Below are the code and all the weights of a small trained network. Each question names an input and a target symbol and asks about switching units off, where a switched-off unit gives its printed mean instead of its output.

import numpy as np


def w(rows, s, z=0):
    codes = np.array(rows[::2]) - 128.0
    scale = np.full(codes.shape[1], s)
    scale[-1] = z or s
    return codes * scale


def norm(h):
    return h / np.sqrt((h * h).mean(-1, keepdims=True) + 1e-5)


def f(y):
    return y / 2 * (1 + np.tanh(0.7978845608 * (y + 0.044715 * y**3)))


def softmax(a):
    e = np.exp(a - a.max(-1, keepdims=True))
    return e / e.sum(-1, keepdims=True)


def log_softmax(a):
    a = a - a.max(-1, keepdims=True)
    return a - np.log(np.exp(a).sum(-1, keepdims=True))


def net(x, mask):
    ids = ['ΠΩαβγεζθμτ'.index(c) for c in x.split()]
    T = len(ids)
    res = E[ids] + P[:T]
    u = 0
    for l in range(2):
        r = norm(res)
        for j in range(3):
            rows = slice(2 * j, 2 * j + 2)
            q, k, v = (r @ M[l][rows].T for M in (Q, K, V))
            z = softmax(np.where(np.tri(T) > 0, q @ k.T / 2**0.5, -1e9)) @ v
            o = O[l][rows]
            res = res + np.where(mask[u + j], z, o[:, -1]) @ o[:, :-1]
        u += 3
        y = f(norm(res) @ A[l][:, :-1].T + A[l][:, -1])
        res = res + np.where(mask[u : u + 8], y, B[l][:, -1]) @ B[l][:, :-1]
        u += 8
    return log_softmax(norm(res)[-1] @ U[:, :-1].T + U[:, -1])


Q, K, V, O, A, B = {}, {}, {}, {}, {}, {}
E = w([
[142,119,107,227,113,187,86,171,88],'Π',
[178,162,95,121,156,89,240,140,203],'Ω',
[139,101,37,119,85,223,145,199,102],'α',
[123,199,103,73,201,80,87,116,63],'β',
[176,139,69,170,165,140,177,60,141],'γ',
[239,81,150,135,157,78,132,80,195],'ε',
[146,236,149,210,144,158,159,113,143],'ζ',
[193,32,81,103,85,107,101,110,132],'θ',
[254,101,157,131,133,134,96,109,147],'μ',
[208,71,113,170,105,121,133,212,115],'τ',
],0.021)
P = w([
[81,57,246,166,79,155,229,33,36],'0',
[109,82,167,128,108,179,182,59,78],'1',
[140,113,138,140,108,148,167,70,81],'2',
[159,127,116,150,108,134,153,87,89],'3',
[168,139,97,159,117,122,143,107,99],'4',
[178,154,81,161,121,117,131,123,108],'5',
[176,160,64,155,127,113,117,138,126],'6',
[182,172,50,144,136,106,106,151,139],'7',
[175,176,37,120,139,109,88,166,160],'8',
[179,193,24,118,139,116,76,182,169],'9',
],0.011)
Q[0] = w([
[80,117,193,132,88,96,100,128,133],'L0H1',
[119,126,135,153,120,128,115,116,123],'L0H1',
[229,169,8,146,219,126,143,123,99],'L0H2',
[100,128,117,87,97,110,222,134,164],'L0H2',
[84,153,171,143,63,86,143,144,123],'L0H3',
[42,106,153,118,97,181,124,76,152],'L0H3',
],0.011)
K[0] = w([
[127,108,102,147,120,169,148,126,185],'L0H1',
[138,105,164,125,139,136,143,132,96],'L0H1',
[147,175,43,132,137,96,37,173,204],'L0H2',
[74,137,211,54,168,114,129,149,56],'L0H2',
[101,84,161,133,163,90,135,69,82],'L0H3',
[126,101,255,101,72,166,238,137,60],'L0H3',
],0.0093)
V[0] = w([
[105,97,108,125,116,83,188,128,149],'L0H1',
[176,103,103,217,3,202,197,86,210],'L0H1',
[132,115,84,47,132,127,153,25,103],'L0H2',
[123,135,119,203,193,227,182,131,158],'L0H2',
[154,202,159,74,140,127,158,141,109],'L0H3',
[185,101,216,173,136,124,90,124,165],'L0H3',
],0.0066)
O[0] = w([
[155,176,143,143,119,139,109,125,97,126],'L0H1',
[165,147,186,43,123,147,239,131,31,251],'L0H1',
[149,79,133,193,196,136,130,254,80,237],'L0H2',
[82,119,171,164,22,97,85,107,175,251],'L0H2',
[110,63,83,135,184,159,82,139,112,108],'L0H3',
[106,176,92,126,65,137,179,140,83,141],'L0H3',
],0.0076,0.0026)
A[0] = w([
[172,157,77,119,99,176,105,141,87,155],'L0N1',
[161,134,138,66,125,122,48,104,47,115],'L0N2',
[151,52,96,106,98,84,108,162,66,184],'L0N3',
[2,224,160,185,129,152,110,182,128,125],'L0N4',
[192,119,152,101,132,212,124,150,202,214],'L0N5',
[86,158,154,153,74,160,91,93,79,73],'L0N6',
[147,162,64,89,141,149,136,70,80,254],'L0N7',
[106,147,206,112,166,115,42,125,52,14],'L0N8',
],0.0094,0.0027)
B[0] = w([
[145,112,109,222,103,54,152,135,151,228],'L0N1',
[47,80,124,226,100,146,104,172,98,166],'L0N2',
[120,189,196,199,149,148,175,138,225,232],'L0N3',
[204,142,162,84,134,72,180,182,121,139],'L0N4',
[130,253,207,188,123,114,143,115,66,204],'L0N5',
[204,40,111,141,154,122,166,168,142,132],'L0N6',
[178,123,95,159,53,66,101,128,70,254],'L0N7',
[105,102,145,144,89,39,163,153,73,136],'L0N8',
],0.0075,0.0059)
Q[1] = w([
[32,163,246,134,116,190,109,92,87],'L1H1',
[83,111,94,132,164,64,115,94,71],'L1H1',
[120,149,132,142,125,167,170,195,182],'L1H2',
[196,161,52,208,110,43,115,114,158],'L1H2',
[35,100,138,83,163,216,151,107,69],'L1H3',
[121,164,56,188,164,119,132,118,107],'L1H3',
],0.012)
K[1] = w([
[113,83,171,129,82,194,254,69,92],'L1H1',
[196,156,130,146,95,240,131,132,240],'L1H1',
[163,126,89,102,208,149,69,126,88],'L1H2',
[186,209,52,123,136,90,18,192,210],'L1H2',
[132,70,208,127,82,123,242,98,43],'L1H3',
[242,145,125,90,87,64,66,174,176],'L1H3',
],0.0086)
V[1] = w([
[149,215,52,169,151,181,161,152,164],'L1H1',
[116,180,149,137,144,104,72,156,22],'L1H1',
[142,2,76,164,96,132,86,134,117],'L1H2',
[127,115,69,87,147,148,180,254,230],'L1H2',
[189,68,219,99,186,43,97,108,189],'L1H3',
[158,93,5,90,170,161,160,28,167],'L1H3',
],0.0099)
O[1] = w([
[86,90,198,95,94,161,166,108,143,177],'L1H1',
[103,102,99,47,209,111,70,145,139,237],'L1H1',
[162,249,174,51,145,129,147,115,144,186],'L1H2',
[194,132,137,168,132,110,118,48,39,2],'L1H2',
[109,145,64,154,27,115,177,175,43,110],'L1H3',
[128,159,212,207,100,174,117,201,155,94],'L1H3',
],0.012,0.0048)
A[1] = w([
[116,114,158,153,68,104,152,117,117,145],'L1N1',
[109,149,72,62,115,104,135,103,165,152],'L1N2',
[113,137,255,153,113,131,126,207,172,97],'L1N3',
[122,89,82,104,75,134,130,27,78,2],'L1N4',
[147,100,192,112,171,103,116,73,166,170],'L1N5',
[148,139,213,182,130,147,102,117,125,222],'L1N6',
[154,154,150,159,168,131,150,112,96,114],'L1N7',
[121,29,56,97,111,97,110,137,192,114],'L1N8',
],0.017,0.0084)
B[1] = w([
[84,139,131,117,134,162,33,149,166,250],'L1N1',
[102,106,198,89,94,46,169,141,156,187],'L1N2',
[76,214,114,236,196,122,194,63,212,246],'L1N3',
[205,152,108,166,147,1,14,54,188,147],'L1N4',
[81,169,118,134,72,206,74,142,68,186],'L1N5',
[85,68,163,99,143,69,179,137,101,254],'L1N6',
[208,124,121,104,180,151,144,109,136,185],'L1N7',
[63,128,75,121,179,139,165,90,83,181],'L1N8',
],0.014,0.0081)
U = w([
[127,154,183,69,70,124,150,138,171,77],'Π',
[87,64,55,148,151,175,90,68,121,92],'Ω',
[127,126,152,114,127,186,124,98,63,253],'α',
[241,107,136,141,162,112,192,161,81,117],'β',
[112,154,137,198,176,136,152,128,174,141],'γ',
[181,123,109,124,95,84,95,39,150,134],'ε',
[122,122,138,47,237,184,59,164,174,49],'ζ',
[144,129,64,178,76,143,136,201,111,162],'θ',
[106,115,77,81,139,55,185,160,85,160],'μ',
[134,4,186,155,168,120,113,163,133,58],'τ',
],0.012,0.0041)

Each question gives the input, a string of symbols that net reads in full, and the target symbol t.
The units are the heads (2 rows each of Q, K, V and O) and the neurons (one row each of A and B). Each row of codes is followed by its name. A weight is (code - 128) times the scale printed after its matrix; where a second scale follows, it is the last column's (O, A, B and U).
mask holds one flag per unit, layer by layer, with each layer's heads first. A switched-off unit (its flag False) gives its mean, the last column of its rows in O or B, instead of its output. The means were averaged over made-up inputs and are rounded, as every weight is.
A unit's drop is (log p(t) with every unit on - log p(t) with that unit switched off) / (log p(t) with every unit on - log p(t) with every unit switched off).
The circuit of an input: a set's keep is (log p(t) with only the set's units on - log p(t) with every unit switched off) / (log p(t) with every unit on - log p(t) with every unit switched off). Starting from the 12 units with the biggest drops (on a tie, the unit counted first), units are removed one at a time, each time the one whose removal leaves the highest keep (on an exact tie, the one counted first), for as long as the keep stays at least 0.8.
units of the circuit, in order: the units of the circuit, biggest drop first
k most important neurons: the k neurons with the biggest drops, biggest first
top k neurons in layer l: the k neurons of layer l with the biggest drops, biggest first
heads that matter: for each layer, one digit per head in row order, 1 if its drop is at least 0.15 and else 0, layers parted by /
input Ω γ γ ζ γ θ μ α Ω, target α: heads that matter : 100 / 111
input γ γ τ α β Π, target μ: 2 most important neurons : L1N2, L1N8
input Ω α τ Π, target ε: units of the circuit, in order : L1H3, L1N4
input τ μ Ω, target μ: top neuron in layer 1 : L1N3
input β Π γ β α μ τ, target μ: top 2 neurons in layer 1 : L1N1, L1N2
input ε γ α μ μ, target μ: heads that matter : 000 / 011
input α β γ τ γ α τ τ θ ζ, target ζ: top 2 neurons in layer 1 : L1N3, L1N5
input γ τ γ τ τ β γ γ β τ, target ζ: heads that matter : 111 / 110
input β μ τ θ γ Ω, target β: units of the circuit, in order : L1H2, L1N3, L1N7
input γ ε β β γ γ τ θ γ, target β: 3 most important neurons : L1N1, L1N3, L0N3
input μ θ ζ ε ζ μ β ε, target μ: heads that matter : 000 / 101
input α μ Π ε, target Π: top 3 neurons in layer 1 : L1N2, L1N6, L1N5
input ζ Ω τ, target τ: 4 most important neurons : L1N3, L1N1, L0N3, L1N5
input θ τ ε θ τ Ω Ω ε, target τ: 3 most important neurons : L1N1, L1N3, L0N5
input τ Ω β ε Π μ ζ ε β, target θ: heads that matter : 010 / 101
input θ Ω μ, target τ: top 2 neurons in layer 0 : L0N3, L0N2
input β β α, target ζ: units of the circuit, in order : L1H1
input θ ζ τ, target Ω: heads that matter : 100 / 011
input γ α γ τ θ α Π α ζ, target α: top 2 neurons in layer 0 : L0N3, L0N6
input τ Ω γ ε ε μ, target θ: units of the circuit, in order : L1H3
input β ε Π γ Ω γ θ, target γ: units of the circuit, in order : L1H3, L0H1, L1N3
input τ γ γ γ ε β τ γ β, target γ: top 3 neurons in layer 0 : L0N2, L0N3, L0N8
input γ γ β ζ, target μ: 3 most important neurons : L0N4, L0N8, L1N2
input μ τ γ, target ε: heads that matter : 100 / 000
input θ Ω ε, target τ: 3 most important neurons : L1N1, L1N3, L0N3
input β τ τ γ γ θ τ ζ Ω, target β: heads that matter : 101 / 011
input Π γ α ε, target α: units of the circuit, in order : L1N5
input γ γ γ Π ζ Π, target Ω: top 3 neurons in layer 0 : L0N6, L0N4, L0N2
input ζ τ γ θ α α τ α, target ε: 2 most important neurons : L1N4, L0N5
